Look-ups in named tables: a row name and a column name give one cell, copied from the table.

Table zeguk
fields: dul, rese, diven, pob, sig, rivum, gulos, bigiz, pelaz, fiker
kib: [155, 133, 116, 126, 150, 141, 150, 109, 171, 99]
regit: [147, 119, 131, 125, 130, 137, 127, 119, 136, 122]
lor: [100, 177, 106, 145, 154, 85, 195, 98, 153, 97]
dati: [95, 170, 111, 154, 148, 88, 191, 104, 144, 94]
punip: [122, 141, 135, 163, 132, 111, 158, 107, 127, 99]
salogup: [83, 168, 104, 123, 127, 75, 130, 159, 97, 151]
lofi: [123, 171, 124, 176, 145, 94, 190, 82, 155, 78]
fubusi: [155, 122, 130, 135, 130, 146, 121, 114, 149, 111]
zekug: [83, 188, 124, 166, 149, 56, 175, 123, 103, 113]
zub: [130, 143, 115, 147, 151, 135, 163, 104, 169, 83]
rizok: [85, 168, 105, 117, 125, 77, 120, 160, 96, 157]
gasama: [135, 131, 149, 159, 125, 114, 126, 123, 105, 118]

lor, fiker: 97
zub, gulos: 163
rizok, diven: 105
zekug, pob: 166
rizok, fiker: 157
fubusi, pelaz: 149
zekug, sig: 149
kib, bigiz: 109
gasama, diven: 149
gasama, bigiz: 123
punip, pelaz: 127
regit, dul: 147
zekug, fiker: 113
lor, pelaz: 153
fubusi, gulos: 121
gasama, dul: 135
fubusi, dul: 155

rokuvep:
	gelubu	duf	soso	faful	sigegup	gigomuz	mesifi
zofolo	34938	33612	37798	76501	22788	41392	49119
garif	40851	45046	38505	19091	19187	28428	45305
geg	33316	24944	38165	17932	25833	18144	31514
viturav	40884	44031	36412	74915	49453	29697	33283
zef	36617	46466	35846	28779	49383	19311	18681
ridi	39054	17783	36607	68581	32023	59751	25640
suga	37973	61477	36738	5160	33064	10051	35445
teluzub	39061	19310	37228	3961	38382	43684	18510
lekem	39752	59224	36534	67803	47739	40251	50315
pigel	38894	47087	36107	43523	12178	48764	30562

duf of geg: 24944
sigegup of zef: 49383
mesifi of viturav: 33283
duf of zofolo: 33612
mesifi of ridi: 25640
gigomuz of pigel: 48764
Which row has the largest mesifi? lekem

desaga:
         dusur  tufetag  dameb  ragibu  fopigo    kob  gakef
vuvo     46868    19148  52366   37909   48934  43644  81151
nito     74989    43465  52464   20952   71479  25005  83298
kodupot  82910    38541  44076    8108   36575  26143   9983
niz      43930    27936  14231   22375   68132  13683  36467
kom      55067    87106  72962   70529   47018  31247  26979
zigo     12349    53387  43922   73427   77589  11963  42139
zed      60491     9570  11659   26278   82019  51531  26665

ragibu of nito: 20952
fopigo of nito: 71479
dameb of kom: 72962
ragibu of niz: 22375
kob of niz: 13683
fopigo of zigo: 77589
ragibu of kodupot: 8108
dusur of niz: 43930
dameb of nito: 52464
dameb of kodupot: 44076
fopigo of vuvo: 48934
gakef of kodupot: 9983
dusur of zed: 60491
tufetag of kodupot: 38541
dameb of zed: 11659
Which row has the largest gakef? nito

romevet
         dosul  bidusa    roz  deroza  vipoviz
denemom  43.16   50.40  62.54   42.71    31.44
kat      16.68   43.73  61.48   49.26    53.14
bub      43.05   48.02  52.62   47.67    46.63
bopina   29.99   43.72  55.60   43.71    43.38
lirosa   40.53   39.29  35.98   36.84    36.59
dede     34.80   54.50  66.73   62.73    67.83
rad      30.35   45.56  59.50   41.75    36.90
mem      41.92   41.04  35.21   39.75    42.61
gef      33.39   54.01  80.81   49.57    38.65
lor      28.29   48.54  60.48   57.17    64.90
zef      35.93   38.61  37.77   34.67    34.13
pape     39.75   48.70  60.96   43.62    37.25
tinul    31.38   45.36  59.86   42.46    36.95
lolon    41.07   49.31  63.74   42.04    33.20

deroza of kat: 49.26
vipoviz of gef: 38.65
vipoviz of mem: 42.61
bidusa of dede: 54.50
roz of zef: 37.77
roz of denemom: 62.54
roz of lor: 60.48
bidusa of rad: 45.56
deroza of zef: 34.67
vipoviz of bopina: 43.38
roz of tinul: 59.86
vipoviz of kat: 53.14
deroza of mem: 39.75
dosul of kat: 16.68
bidusa of gef: 54.01
vipoviz of lirosa: 36.59
dosul of gef: 33.39
bidusa of bopina: 43.72
Row with the largest vipoviz: dede

nen =
,naz,gomiti,lev,vud
pem,-0.746,0.895,-3.482,-4.628
zilo,-5.877,-4.462,1.049,6.687
saposu,-6.305,4.600,1.972,-4.203
tid,-1.518,-3.973,-3.289,-2.521
lofe,-5.871,2.605,0.983,-4.588
kunu,1.391,4.254,-3.388,-7.255
lub,-2.332,-2.447,-2.474,-2.640
mosu,-2.467,-2.450,-2.680,-2.806
numor,0.790,3.068,-4.139,-5.895
pegizo,0.999,3.380,-3.754,-6.258
runitid,0.828,2.795,-3.774,-5.927
nobuv,-2.075,-2.552,-2.276,-2.391

naz of lofe is -5.871
lev of mosu is -2.680
gomiti of kunu is 4.254
gomiti of zilo is -4.462
vud of pem is -4.628
vud of runitid is -5.927
lev of saposu is 1.972
lev of pegizo is -3.754
gomiti of pem is 0.895
gomiti of tid is -3.973
lev of lub is -2.474
lev of nobuv is -2.276
gomiti of nobuv is -2.552
vud of tid is -2.521
naz of mosu is -2.467
naz of tid is -1.518
naz of lub is -2.332
lev of zilo is 1.049
lev of lofe is 0.983

bedatik =
         seloru  misod   duvo
nonim     -1.60   2.82   1.11
vekat     -3.63  -0.15   4.81
fadeni    -0.40   2.20   2.61
ket       -2.04  -2.69   0.21
kap       -5.41   1.07  -2.88
nidudiv   -2.40   2.44   3.62
rimora    -5.81  -0.12  -0.77
zaf       -0.88  -1.44  -0.89
nonipe    -1.90   2.62  -0.96
bop        0.72  -0.02   0.52
teko       2.57   3.83   5.20
gel        4.08   2.11  -0.01

misod of ket is -2.69
misod of zaf is -1.44
seloru of vekat is -3.63
seloru of nidudiv is -2.40
duvo of bop is 0.52
duvo of nidudiv is 3.62

tam =
,mak,bitu,gop,kidu,tizizar
der,39,2,5,-53,-17
neb,67,4,2,-93,-14
losup,25,-1,-2,-35,-19
gik,54,2,-1,-90,11
filu,1,8,3,-11,21
popodiv,61,4,3,-84,-14
buvoba,70,0,1,-100,-19
vumimot,-66,2,8,88,15
vad,64,4,2,-87,-13
pap,70,8,2,-96,-9

mak of gik = 54
bitu of filu = 8
mak of pap = 70
gop of gik = -1
mak of neb = 67
kidu of vad = -87
mak of vad = 64
tizizar of filu = 21
bitu of vumimot = 2
kidu of losup = -35
bitu of pap = 8
gop of pap = 2
tizizar of neb = -14
tizizar of buvoba = -19
gop of filu = 3
tizizar of gik = 11
mak of losup = 25
tizizar of losup = -19

